[128 = 0]
[127 120 117 106 166 160 106 115 140 130 186  92 106 139 131 113 166 133
 137 113 139 130 171 108 139 106 141 159 145 150 127 105 134 123 187 151
 140 123 118  96 136 147 119 136  81 188 135 137 105 126 129 164] : (44)/<81>
[ 99 128 107 134 138 120 149 134 144 121 164  99 124 129 110 111 146 133
 148 126 174 136 156 119 171  86 128 132 112 138 123 117 137 113 171 150
 128 113 116 108 104 124 123 138  82 213 162 150 141 146 123 138] : (42)/<91>
[132 129 105  96 129 109 122 128 137 122 143 123  92 127 117 131 181 120
 141 138 192 134 136 136 148 115  96 160 110 161 113 111 131 146 126 149
 127 136 135 115 114 136  99 130  84 177 131 136  93  94 112 102] : (44)/<83>
[ 76 120 157 116 175 109 167 158 144 107 188 109 140 145 152 128 191 151
 189 178 142 146 178 109 207 117  76 145 113 138 122 108 136 124 170 141
 105 117 134  85 104 100  69 127  36 252 204 112  98  86 127 161] : (42)/<87>
[111 122 149 153 123 136 133 112 122 126 155  92 135 129 128 113 130 137
  75 121 165 148 129 114 136 120 126 125 139 127 143 116 115 108 143 126
 143 102 107 106 142 103 136 128 111 174 151 141 132 146 118 136] : (42)/<87>
[ 87 144 152 132 153 111 173 131 138 120 179 104 115 131 102 106 131 174
 164 153 193 134 132 137 182  74  81 128 120 151 117 118 143 123 137 129
 135 112 112 102 130 146 114 130  50 238 205 128 130 135 124 131] : (42)/<91>
[100 112 116 128 169 163 111 105 112 135 197  57 113 142 121 115 148 153
 152 105 158 134 161 104 151  98 150 155 148 151 116 123 126 123 178 155
 130 109 115  90 134 140 131 139  67 182 169 143 138 146 140 143] : (42)/<87>
[119 131 125  97 147 135 134 110 163 131 159 109 119 124 126 122 158 135
 158 127 163 134 143 131 139  96 103 143 114 128 114 109 127 143 140 135
 131 124 123  95 124 147 120 134  72 192 159 141  95 112 119 123] : (44)/<83>
[118 139 140 120 133 126 129 119 173 124 153  96  97 110 115 101 156 143
 122 132 207 130 124 135 141  98  87 126 117 131 110 119 119 136 115 123
 151 122 117  99 132 141 106 142  81 209 132 135 105 117 107 110] : (44)/<83>
[ 98 122 101 126 141 113 146 136 152 122 160  99 132 135 121 119 157 123
 120 120 172 144 161 122 164  99 119 141 138 151 126 123 135 133 166 146
 125 123 124 104 109 122 121 130  89 195 161 148 116 121 117 139] : (42)/<91>
[ 76 140 134 114 165 105 169 146 171  98 164 120 125 111 127 118 164 143
 128 157 175 143 158 124 185  97  81 118 128 149 114 127 128 111 146 138
 113 134 125 103 113 127  92 133  96 231 193 114  85 115 120 137] : (42)/<91>
[120 112 121 128 136 133 124 127 152 122 155 107 113 138 127 125 162 121
 127 137 177 139 149 119 157 131 117 153 126 135 124 125 130 120 157 147
 128 121 128 104 117 111 110 129  93 185 136 140 112 112 109 129] : (42)/<87>
[133 121 130 109 132 126 106 117 147 129 175  93  80 128 119 109 181 136
 132 123 186 131 145 119 141  95 114 161 115 126 118 113 129 142 164 148
 135 116 126 114 125 137 107 122  72 197 137 143  97 113 121 134] : (44)/<81>
[122 137 142  99 156 156 124 107 153 134 170  81  96 127 125 108 143 169
 146 131 162 129 133 124 142  80 135 145 122 135 124 114 118 139 168 126
 143 126 110  98 142 151 127 142  79 204 149 140 107 139 127 136] : (44)/<83>
[103 135 166 118 141 133 133 108 165 128 180  93 100 107 124  96 151 166
 116 127 196 133 129 129 144  80 104 133 112 142 113 115 118 132 143 127
 142 121 114  92 144 148 127 132  84 221 168 151 105 147 114 128] : (44)/<81>
[119 137 161  85 160 133 124 106 176 134 195  86  80 106 116 124 167 170
 168 154 196 119 125 126 159  87  90 155 105 143 106 112 118 132 136 130
 145 128 123  91 146 151 100 137  48 225 158 129  86 115 127 117] : (44)/<83>
[136 127 123 119 137 135 119 118 144 125 145 109 107 118 119 109 162 131
 100 116 163 128 135 126 125 108 109 148 137 128 124 113 123 129 146 157
 135 118 133 119 132 137  98 131  90 178 128 132  97 120 113 139] : (44)/<81>
[ 92 133 137 126 132 103 150 118 146 124 172  92  94 120 107 103 131 163
 123 133 194 136 133 121 154  93 110 133 130 155 106 136 118 124 146 141
 132 127 118 101 128 146 126 139  84 212 160 141 126 148 120 124] : (42)/<91>
[124 119 117 135 142 111 113 125 119 114 163 102  93 141 116 119 150 127
 118 113 177 136 144 105 157 118 136 149  61 144 118 141 130 125 178 154
 107 121 128 133 117 125 106 119 112 159 130 136 133 126 133 132] : (42)/<91>
[ 97 148 148 132 125  99 165 136 157 118 164  97 114 111  97 110 144 173
 140 148 212 134 123 142 164  90  71 135 112 152 114 114 123 131 106 130
 130 111 113  95 130 115  99 129  53 231 187 139 110 114 106 109] : (42)/<87>
[ 89 128 157 141 144 139 147 122 146 133 173  77 141 128 130 113 143 165
 160 139 150 127 134 124 158  96 107 139 123 143 126 115 129 114 123 130
 132 107 121  93 128 136 135 134  76 204 192 131 131 144 114 132] : (42)/<87>
[127 110 148 113 152 184 125 115 173 137 147 115 171 133 155 126 155 119
  93 131  96 143 146  99 120 129 147 128 143 121 155  90 119 106 165 132
 155  89 120  98 133 111 143 120 120 188 135 129 100 132 112 170] : (44)/<81>
[107 117 118 166 106 110 136 122 152 118 146 106 116 132 110 107 148 108
 102 119 217 150 129 127 157 112 116 144 136 132 125 135 139 120 123 137
 136 105 116 114 110 108 132 135 109 189 133 166 138 128  96 105] : (42)/<87>
[ 94 110 115 130 166 157 159 128 128 123 194 105 149 156 133 120 156 120
 161 124 116 146 174  97 160 100 136 150 147 136 134 113 133 106 170 147
 116 149 118  97 126 121 146 131 111 178 174 146 113 142 122 182] : (42)/<91>
[116 125 142 103 163 117 126 116 168 117 153 110  92 109 130 111 166 139
 104 127 206 134 133 119 147 106 107 152 123 142 109 129 125 131 144 139
 136 124 120 109 122 132  98 137  91 205 138 132  98 112 109 123] : (44)/<81>
